Below are the code and all the weights of a small trained network. Each question names an input and a target symbol and asks about switching units off, where a switched-off unit gives its printed mean instead of its output.

import numpy as np


def w(rows, s, z=0):
    codes = np.array(rows[::2]) - 128.0
    scale = np.full(codes.shape[1], s)
    scale[-1] = z or s
    return codes * scale


def f(y):
    return np.maximum(y, 0)


def softmax(a):
    e = np.exp(a - a.max(-1, keepdims=True))
    return e / e.sum(-1, keepdims=True)


def log_softmax(a):
    a = a - a.max(-1, keepdims=True)
    return a - np.log(np.exp(a).sum(-1, keepdims=True))


def net(x, mask):
    ids = ['βγδεηθλμξστφψ'.index(c) for c in x.split()]
    T = len(ids)
    res = E[ids] + P[:T]
    q, k, v = (res @ M[0].T for M in (Q, K, V))
    z = softmax(np.where(np.tri(T) > 0, q @ k.T / 4**0.5, -1e9)) @ v
    res = res + np.where(mask[0], z, O[0][:, -1]) @ O[0][:, :-1]
    y = f(res @ A[0][:, :-1].T + A[0][:, -1])
    res = res + np.where(mask[1:9], y, B[0][:, -1]) @ B[0][:, :-1]
    return log_softmax(res[-1] @ U[:, :-1].T + U[:, -1])


Q, K, V, O, A, B = {}, {}, {}, {}, {}, {}
E = w([
[105,93,43],'β',
[125,85,157],'γ',
[124,81,160],'δ',
[124,84,156],'ε',
[109,35,227],'η',
[209,202,124],'θ',
[124,84,157],'λ',
[157,5,166],'μ',
[124,89,150],'ξ',
[46,142,62],'σ',
[10,6,144],'τ',
[9,183,159],'φ',
[125,84,157],'ψ',
],0.019)
P = w([
[139,191,97],'0',
[131,162,101],'1',
[123,142,107],'2',
[114,124,112],'3',
[107,106,113],'4',
[95,93,120],'5',
[87,78,125],'6',
[73,70,117],'7',
[67,56,119],'8',
[56,45,124],'9',
[49,33,124],'10',
[39,20,122],'11',
[23,8,123],'12',
[15,2,121],'13',
],0.0077)
Q[0] = w([
[206,214,120],'H1',
[122,149,106],'H1',
[118,187,118],'H1',
[169,255,114],'H1',
],0.025)
K[0] = w([
[254,210,159],'H1',
[123,216,101],'H1',
[143,191,157],'H1',
[204,212,150],'H1',
],0.016)
V[0] = w([
[29,163,173],'H1',
[211,105,252],'H1',
[118,159,42],'H1',
[123,44,123],'H1',
],0.011)
O[0] = w([
[6,173,239,202],'H1',
[164,187,156,146],'H1',
[103,38,2,45],'H1',
[230,111,170,254],'H1',
],0.0063,0.011)
A[0] = w([
[251,141,230,108],'N1',
[209,224,196,131],'N2',
[97,85,146,161],'N3',
[211,2,165,179],'N4',
[12,7,199,58],'N5',
[97,179,164,150],'N6',
[209,112,47,255],'N7',
[245,144,151,44],'N8',
],0.0085,0.0067)
B[0] = w([
[142,199,64,250],'N1',
[101,153,132,210],'N2',
[136,98,122,174],'N3',
[66,116,57,222],'N4',
[197,190,108,233],'N5',
[125,73,150,173],'N6',
[200,1,243,151],'N7',
[135,121,50,160],'N8',
],0.0078,0.019)
U = w([
[114,68,97,150],'β',
[131,128,147,118],'γ',
[138,141,122,35],'δ',
[130,132,153,141],'ε',
[197,248,131,119],'η',
[210,120,172,221],'θ',
[120,130,132,107],'λ',
[202,178,2,2],'μ',
[134,118,161,177],'ξ',
[40,143,26,152],'σ',
[136,121,165,83],'τ',
[29,146,134,225],'φ',
[134,136,142,91],'ψ',
],0.0096,0.0051)

Each question gives the input, a string of symbols that net reads in full, and the target symbol t.
The units are the heads (4 rows each of Q, K, V and O) and the neurons (one row each of A and B). Each row of codes is followed by its name. A weight is (code - 128) times the scale printed after its matrix; where a second scale follows, it is the last column's (O, A, B and U).
mask holds one flag per unit, heads first, then neurons. A switched-off unit (its flag False) gives its mean, the last column of its rows in O or B, instead of its output. The means were averaged over made-up inputs and are rounded, as every weight is.
A unit's drop is (log p(t) with every unit on - log p(t) with that unit switched off) / (log p(t) with every unit on - log p(t) with every unit switched off).
The circuit of an input: a set's keep is (log p(t) with only the set's units on - log p(t) with every unit switched off) / (log p(t) with every unit on - log p(t) with every unit switched off). Starting from all 9 units, units are removed one at a time, each time the one whose removal leaves the highest keep (on an exact tie, the one counted first), for as long as the keep stays at least 0.8.
units of the circuit, in order: the units of the circuit, biggest drop first
k most important neurons: the k neurons with the biggest drops, biggest first
drop of u: that unit's drop, to one decimal
input ξ σ γ η γ ε ξ ξ ξ ε β η φ β, target β: 2 most important neurons : (N7; N1)
input γ β δ σ λ λ ε, target σ: 2 most important neurons : (N7; N6)
input η β δ, target β: 2 most important neurons : (N1; N5)
input η η η ξ φ η β φ γ ξ η σ ψ, target σ: 3 most important neurons : (N7; N4; N6)
input ψ ξ η μ γ ξ η β ε, target β: 2 most important neurons : (N1; N4)
input γ ξ θ μ λ λ γ, target μ: units of the circuit, in order : (H1; N8)
input γ λ λ η η ξ η λ ξ β ψ, target β: 3 most important neurons : (N1; N7; N4)
input ψ η β η ξ ε λ β ξ ξ, target β: units of the circuit, in order : (H1; N7)
input φ φ μ ξ γ η σ ξ μ δ δ, target μ: 2 most important neurons : (N1; N8)
input η η ψ ψ ξ ψ β η β γ γ, target β: 2 most important neurons : (N1; N4)
input τ τ φ, target φ: units of the circuit, in order : (H1)
input ξ λ μ η δ ξ φ σ ε μ σ λ ε θ, target θ: 2 most important neurons : (N7; N4)
input ξ λ γ σ δ λ γ φ β γ μ, target μ: 3 most important neurons : (N1; N4; N8)
input μ η ξ η ξ, target η: 2 most important neurons : (N1; N4)
input ξ ε β λ σ λ λ ξ, target σ: units of the circuit, in order : (H1)
input ξ η β λ η η μ ξ γ, target μ: units of the circuit, in order : (H1; N1; N8)
input ψ η β η γ θ β η λ λ ξ η ξ η, target η: units of the circuit, in order : (H1; N1)
input μ μ ξ ε, target μ: drop of N6 : 0.1
input ξ η λ θ γ ξ η λ γ, target η: drop of N1 : 0.4
input γ λ μ λ η δ, target η: units of the circuit, in order : (H1)
input β φ ψ ξ β λ ξ ξ ξ β β ξ δ, target β: drop of N4 : 0.1
